Below are the code and all the weights of a small trained network. Each question names an input and a class and asks about switching units off, where a switched-off unit gives its printed mean instead of its output.

import numpy as np


def w(rows, s, z=0):
    codes = np.array(rows[::2]) - 128.0
    scale = np.full(codes.shape[1], s)
    scale[-1] = z or s
    return codes * scale


def f(y):
    return y / 2 * (1 + np.tanh(0.7978845608 * (y + 0.044715 * y**3)))


def log_softmax(a):
    a = a - a.max(-1, keepdims=True)
    return a - np.log(np.exp(a).sum(-1, keepdims=True))


def net(x, mask):
    res = np.array(x, float).reshape(1, 4) / 4 @ E
    y = f(res @ A[0][:, :-1].T + A[0][:, -1])
    res = res + np.where(mask, y, B[0][:, -1]) @ B[0][:, :-1]
    return log_softmax(res[-1] @ U[:, :-1].T + U[:, -1])


A, B = {}, {}
E = w([
[64,88,61,242,165],'x0',
[150,70,16,44,46],'x1',
[198,210,156,228,1],'x2',
[193,6,200,159,156],'x3',
],0.0078)
A[0] = w([
[137,181,175,234,83,246],'n1',
[168,191,151,139,44,215],'n2',
[129,93,94,47,112,249],'n3',
[156,166,167,201,85,123],'n4',
[51,201,63,99,133,211],'n5',
[127,203,121,2,107,227],'n6',
[59,127,34,154,102,129],'n7',
[151,52,115,64,37,163],'n8',
[73,89,130,214,145,254],'n9',
[183,228,190,186,83,200],'n10',
[152,1,172,92,167,221],'n11',
[170,110,86,53,109,210],'n12',
[135,40,172,99,144,194],'n13',
[79,108,211,198,212,166],'n14',
[65,152,98,176,139,148],'n15',
[98,128,209,138,184,217],'n16',
[191,72,79,112,98,182],'n17',
[68,44,142,210,126,241],'n18',
[126,39,143,177,112,164],'n19',
[115,220,91,56,106,121],'n20',
[134,140,98,218,132,181],'n21',
],0.01,0.0053)
B[0] = w([
[223,237,143,176,54,232],'n1',
[175,174,182,53,45,218],'n2',
[105,46,57,108,162,227],'n3',
[194,218,179,137,35,186],'n4',
[24,121,26,94,144,220],'n5',
[41,46,63,12,151,228],'n6',
[39,90,42,205,150,195],'n7',
[195,2,151,85,80,216],'n8',
[186,213,56,218,195,210],'n9',
[113,221,238,43,32,232],'n10',
[224,45,250,141,231,248],'n11',
[63,30,105,85,76,210],'n12',
[193,40,216,105,206,206],'n13',
[155,200,147,136,227,214],'n14',
[137,229,44,176,164,174],'n15',
[123,186,199,91,203,200],'n16',
[134,29,161,151,66,197],'n17',
[227,148,130,236,215,212],'n18',
[179,73,171,174,185,178],'n19',
[26,55,61,39,47,186],'n20',
[210,166,87,222,57,179],'n21',
],0.0075,0.011)
U = w([
[113,211,196,59,80,249],'0',
[80,186,68,205,171,189],'1',
[55,114,74,52,126,135],'2',
[175,168,158,208,84,60],'3',
[149,140,191,128,246,65],'4',
[110,107,87,175,86,92],'5',
[71,98,215,120,155,2],'6',
[171,24,178,144,135,141],'7',
],0.011,0.0057)

Each question gives the input, the list of numbers given to net, and the class t.
The units are the neurons (one row each of A and B). Each row of codes is followed by its name. A weight is (code - 128) times the scale printed after its matrix; where a second scale follows, it is the last column's (A, B and U).
mask holds one flag per neuron, in row order. A switched-off neuron (its flag False) gives its mean, the last column of its row in B, instead of its output. The means were averaged over made-up inputs and are rounded, as every weight is.
A unit's drop is (log p(t) with every unit on - log p(t) with that unit switched off) / (log p(t) with every unit on - log p(t) with every unit switched off).
The circuit of an input: a set's keep is (log p(t) with only the set's units on - log p(t) with every unit switched off) / (log p(t) with every unit on - log p(t) with every unit switched off). Starting from the 12 units with the biggest drops (on a tie, the unit counted first), units are removed one at a time, each time the one whose removal leaves the highest keep (on an exact tie, the one counted first), for as long as the keep stays at least 0.8.
circuit, biggest first: the units of the circuit, biggest drop first
most important unit: the unit with the biggest drop
k most important neurons: the k neurons with the biggest drops, biggest first
drop of u: that unit's drop, to one decimal
input [-8,8,8,-7], class 2: most important unit => n6
input [3,6,7,-7], class 2: 2 most important neurons => n7; n5
input [5,-6,8,-8], class 0: 2 most important neurons => n10; n2
input [4,5,6,7], class 3: 2 most important neurons => n1; n6
input [-7,-2,-6,8], class 4: 2 most important neurons => n16; n14
input [5,-6,3,6], class 3: 2 most important neurons => n1; n21
input [-5,2,6,7], class 0: 2 most important neurons => n10; n2
input [2,-6,1,-5], class 0: 2 most important neurons => n10; n3
input [-6,1,3,-7], class 2: 2 most important neurons => n6; n20
input [7,7,2,1], class 5: drop of n8 => 0.2
input [5,0,-3,0], class 1: drop of n8 => 0.1
input [-4,1,2,-7], class 2: drop of n11 => 0.0
input [5,4,2,-5], class 1: drop of n7 => 0.1
input [-4,0,7,6], class 0: circuit, biggest first => n10
